Here is a tiny trained network, its code and every weight. The questions are about switching its units off for an input and a class, where a switched-off unit gives its printed mean instead of its output.

import numpy as np


def w(rows, s, z=0):
    codes = np.array(rows[::2]) - 128.0
    scale = np.full(codes.shape[1], s)
    scale[-1] = z or s
    return codes * scale


def f(y):
    return y / 2 * (1 + np.tanh(0.7978845608 * (y + 0.044715 * y**3)))


def log_softmax(a):
    a = a - a.max(-1, keepdims=True)
    return a - np.log(np.exp(a).sum(-1, keepdims=True))


def net(x, mask):
    res = np.array(x, float).reshape(1, 8) / 4 @ E
    y = f(res @ A[0][:, :-1].T + A[0][:, -1])
    res = res + np.where(mask, y, B[0][:, -1]) @ B[0][:, :-1]
    return log_softmax(res[-1] @ U[:, :-1].T + U[:, -1])


A, B = {}, {}
E = w([
[164,228,178],'x0',
[255,118,3],'x1',
[95,21,87],'x2',
[120,134,115],'x3',
[128,128,124],'x4',
[129,129,130],'x5',
[130,131,131],'x6',
[128,130,130],'x7',
],0.0077)
A[0] = w([
[250,134,29,198],'n1',
[67,132,135,248],'n2',
[112,79,159,170],'n3',
[82,162,165,154],'n4',
[74,133,156,254],'n5',
[223,135,38,192],'n6',
[67,91,111,130],'n7',
[140,128,173,116],'n8',
[99,83,95,142],'n9',
[236,103,88,162],'n10',
[116,54,142,103],'n11',
[79,77,112,109],'n12',
[122,116,167,199],'n13',
[136,90,155,207],'n14',
[178,203,132,190],'n15',
[134,213,151,112],'n16',
[154,58,139,176],'n17',
],0.012,0.0089)
B[0] = w([
[201,36,147,248],'n1',
[119,187,69,196],'n2',
[54,150,75,158],'n3',
[121,205,164,167],'n4',
[135,241,42,201],'n5',
[167,50,130,229],'n6',
[47,130,121,154],'n7',
[118,152,150,133],'n8',
[63,90,107,157],'n9',
[151,35,141,202],'n10',
[46,117,173,146],'n11',
[44,87,152,150],'n12',
[125,200,86,164],'n13',
[103,150,1,165],'n14',
[246,130,155,190],'n15',
[163,150,230,165],'n16',
[86,79,68,163],'n17',
],0.0084,0.015)
U = w([
[119,197,80,250],'0',
[188,62,91,253],'1',
[52,136,99,19],'2',
[94,1,152,49],'3',
[139,213,190,41],'4',
[193,76,237,60],'5',
],0.0099,0.0055)

Each question gives the input, the list of numbers given to net, and the class t.
The units are the neurons (one row each of A and B). Each row of codes is followed by its name. A weight is (code - 128) times the scale printed after its matrix; where a second scale follows, it is the last column's (A, B and U).
mask holds one flag per neuron, in row order. A switched-off neuron (its flag False) gives its mean, the last column of its row in B, instead of its output. The means were averaged over made-up inputs and are rounded, as every weight is.
A unit's drop is (log p(t) with every unit on - log p(t) with that unit switched off) / (log p(t) with every unit on - log p(t) with every unit switched off).
The circuit of an input: a set's keep is (log p(t) with only the set's units on - log p(t) with every unit switched off) / (log p(t) with every unit on - log p(t) with every unit switched off). Starting from the 12 units with the biggest drops (on a tie, the unit counted first), units are removed one at a time, each time the one whose removal leaves the highest keep (on an exact tie, the one counted first), for as long as the keep stays at least 0.8.
circuit, biggest first: the units of the circuit, biggest drop first
most important unit: the unit with the biggest drop
k most important neurons: the k neurons with the biggest drops, biggest first
drop when u is switched off: that unit's drop, to one decimal
input [-1,5,2,-1,5,-7,-1,-2], class 3: most important unit => n5
input [0,3,2,0,4,-6,7,5], class 3: circuit, biggest first => [n5 n15]
input [7,1,-3,6,0,0,4,1], class 5: circuit, biggest first => [n15 n16]
input [-1,1,4,8,-8,5,1,6], class 3: circuit, biggest first => [n15 n5]
input [0,8,6,-5,-1,3,-8,-7], class 3: 2 most important neurons => [n5 n10]
input [-3,5,2,0,-1,3,1,2], class 3: 2 most important neurons => [n5 n15]
input [2,-7,-3,3,5,1,-4,7], class 4: 2 most important neurons => [n16 n4]
input [3,-5,-3,-8,-6,-4,1,2], class 4: 3 most important neurons => [n16 n4 n17]
input [-2,-8,-1,5,-3,6,-6,4], class 0: drop when n15 is switched off => 0.0
input [7,-1,-6,7,-7,1,4,3], class 4: drop when n1 is switched off => 0.1
input [-6,-4,-1,-6,-6,-6,8,3], class 0: drop when n15 is switched off => -0.1
